Below is a small trained network, with its code and all its weights. Each question gives an input and a class and asks what happens when units are switched off, that is, made to give their printed mean instead of their output.

import numpy as np


def w(rows, s, z=0):
    codes = np.array(rows[::2]) - 128.0
    scale = np.full(codes.shape[1], s)
    scale[-1] = z or s
    return codes * scale


def f(y):
    return y / 2 * (1 + np.tanh(0.7978845608 * (y + 0.044715 * y**3)))


def log_softmax(a):
    a = a - a.max(-1, keepdims=True)
    return a - np.log(np.exp(a).sum(-1, keepdims=True))


def net(x, mask):
    res = np.array(x, float).reshape(1, 5) / 4 @ E
    y = f(res @ A[0][:, :-1].T + A[0][:, -1])
    res = res + np.where(mask, y, B[0][:, -1]) @ B[0][:, :-1]
    return log_softmax(res[-1] @ U[:, :-1].T + U[:, -1])


A, B = {}, {}
E = w([
[173,88,154,51,86,61,83,102],'x0',
[127,244,113,73,88,164,105,96],'x1',
[153,127,146,126,135,144,108,163],'x2',
[97,102,113,102,41,131,175,201],'x3',
[196,122,23,103,157,144,139,153],'x4',
],0.011)
A[0] = w([
[215,98,156,92,105,78,82,71,97],'N0',
[95,172,102,178,169,174,189,178,46],'N1',
[196,160,138,159,205,87,98,55,144],'N2',
[143,206,93,134,75,133,79,113,119],'N3',
[153,110,116,181,184,89,106,92,201],'N4',
[158,211,130,117,90,148,114,143,77],'N5',
[179,70,116,205,146,40,175,138,174],'N6',
[114,98,100,123,4,125,182,193,118],'N7',
[154,56,127,198,138,57,157,190,77],'N8',
[193,92,25,75,131,182,157,150,31],'N9',
[112,116,110,98,46,107,199,206,71],'N10',
[140,207,106,93,93,135,121,118,74],'N11',
[129,170,90,219,173,191,185,135,126],'N12',
[82,161,254,149,118,128,150,148,76],'N13',
[206,139,15,98,191,114,162,151,2],'N14',
[167,99,127,79,113,79,116,65,61],'N15',
[183,86,120,46,76,49,115,116,81],'N16',
],0.0084,0.001)
B[0] = w([
[176,148,67,205,57,167,155,170,242],'N0',
[203,195,79,161,61,142,173,147,224],'N1',
[152,113,146,144,213,234,72,66,254],'N2',
[64,154,105,65,212,30,113,199,192],'N3',
[104,122,70,68,192,165,116,134,208],'N4',
[69,133,105,33,116,104,147,195,183],'N5',
[45,202,99,81,146,84,112,179,235],'N6',
[145,74,133,133,246,243,20,89,244],'N7',
[62,224,103,92,167,41,114,225,244],'N8',
[116,57,226,97,96,76,161,67,240],'N9',
[144,114,118,115,178,224,36,53,229],'N10',
[61,157,55,55,182,103,145,184,189],'N11',
[173,173,128,208,62,159,180,141,246],'N12',
[114,107,232,85,53,98,173,49,235],'N13',
[137,13,253,70,65,74,133,41,249],'N14',
[107,136,118,173,89,155,145,137,205],'N15',
[200,219,61,193,1,179,154,161,252],'N16',
],0.0071,0.0072)
U = w([
[152,99,106,130,219,254,40,58,237],'0',
[189,157,68,209,23,169,202,148,27],'1',
[65,150,78,59,187,27,136,195,2],'2',
[129,51,240,97,65,67,176,27,233],'3',
],0.0098,0.00074)

Each question gives the input, the list of numbers given to net, and the class t.
The units are the neurons (one row each of A and B). Each row of codes is followed by its name. A weight is (code - 128) times the scale printed after its matrix; where a second scale follows, it is the last column's (A, B and U).
mask holds one flag per neuron, in row order. A switched-off neuron (its flag False) gives its mean, the last column of its row in B, instead of its output. The means were averaged over made-up inputs and are rounded, as every weight is.
A unit's drop is (log p(t) with every unit on - log p(t) with that unit switched off) / (log p(t) with every unit on - log p(t) with every unit switched off).
The circuit of an input: a set's keep is (log p(t) with only the set's units on - log p(t) with every unit switched off) / (log p(t) with every unit on - log p(t) with every unit switched off). Starting from the 12 units with the biggest drops (on a tie, the unit counted first), units are removed one at a time, each time the one whose removal leaves the highest keep (on an exact tie, the one counted first), for as long as the keep stays at least 0.8.
units of the circuit, in order: the units of the circuit, biggest drop first
unit that matters most: the unit with the biggest drop
k most important neurons: the k neurons with the biggest drops, biggest first
drop when u is switched off: that unit's drop, to one decimal
input [8,-3,0,-6,0], class 1: 2 most important neurons => N0, N16
input [4,-7,-7,4,3], class 2: unit that matters most => N8
input [-2,-8,-7,-2,7], class 2: 2 most important neurons => N8, N6
input [4,4,1,7,8], class 3: 4 most important neurons => N9, N14, N2, N4
input [3,0,-1,3,4], class 3: 3 most important neurons => N9, N2, N14
input [-6,6,2,5,7], class 3: units of the circuit, in order => N14, N9
input [-3,4,3,8,6], class 0: 2 most important neurons => N7, N10
input [6,2,8,4,7], class 3: 2 most important neurons => N9, N14
input [7,-4,-1,-4,-7], class 1: 4 most important neurons => N0, N16, N14, N9
input [7,0,3,0,7], class 1: 4 most important neurons => N16, N0, N13, N15
input [1,-8,-8,-7,-5], class 2: 2 most important neurons => N6, N8
input [-8,1,5,8,-1], class 0: 4 most important neurons => N7, N10, N16, N0
input [-8,6,4,-7,6], class 1: 2 most important neurons => N12, N1
input [7,2,-8,5,0], class 1: 2 most important neurons => N16, N2
input [3,1,-1,0,6], class 3: units of the circuit, in order => N14
input [2,-3,3,-1,0], class 2: 2 most important neurons => N12, N7
input [-8,-5,8,0,-8], class 1: 3 most important neurons => N1, N14, N12
input [-1,-5,-2,-3,6], class 3: drop when N9 is switched off => 0.3
input [1,-6,-1,8,7], class 0: drop when N7 is switched off => 1.4
input [-5,7,-7,-3,-5], class 2: unit that matters most => N3
input [5,-6,-6,-3,-5], class 2: drop when N8 is switched off => 0.2
input [8,-8,4,-3,0], class 1: drop when N10 is switched off => 0.0
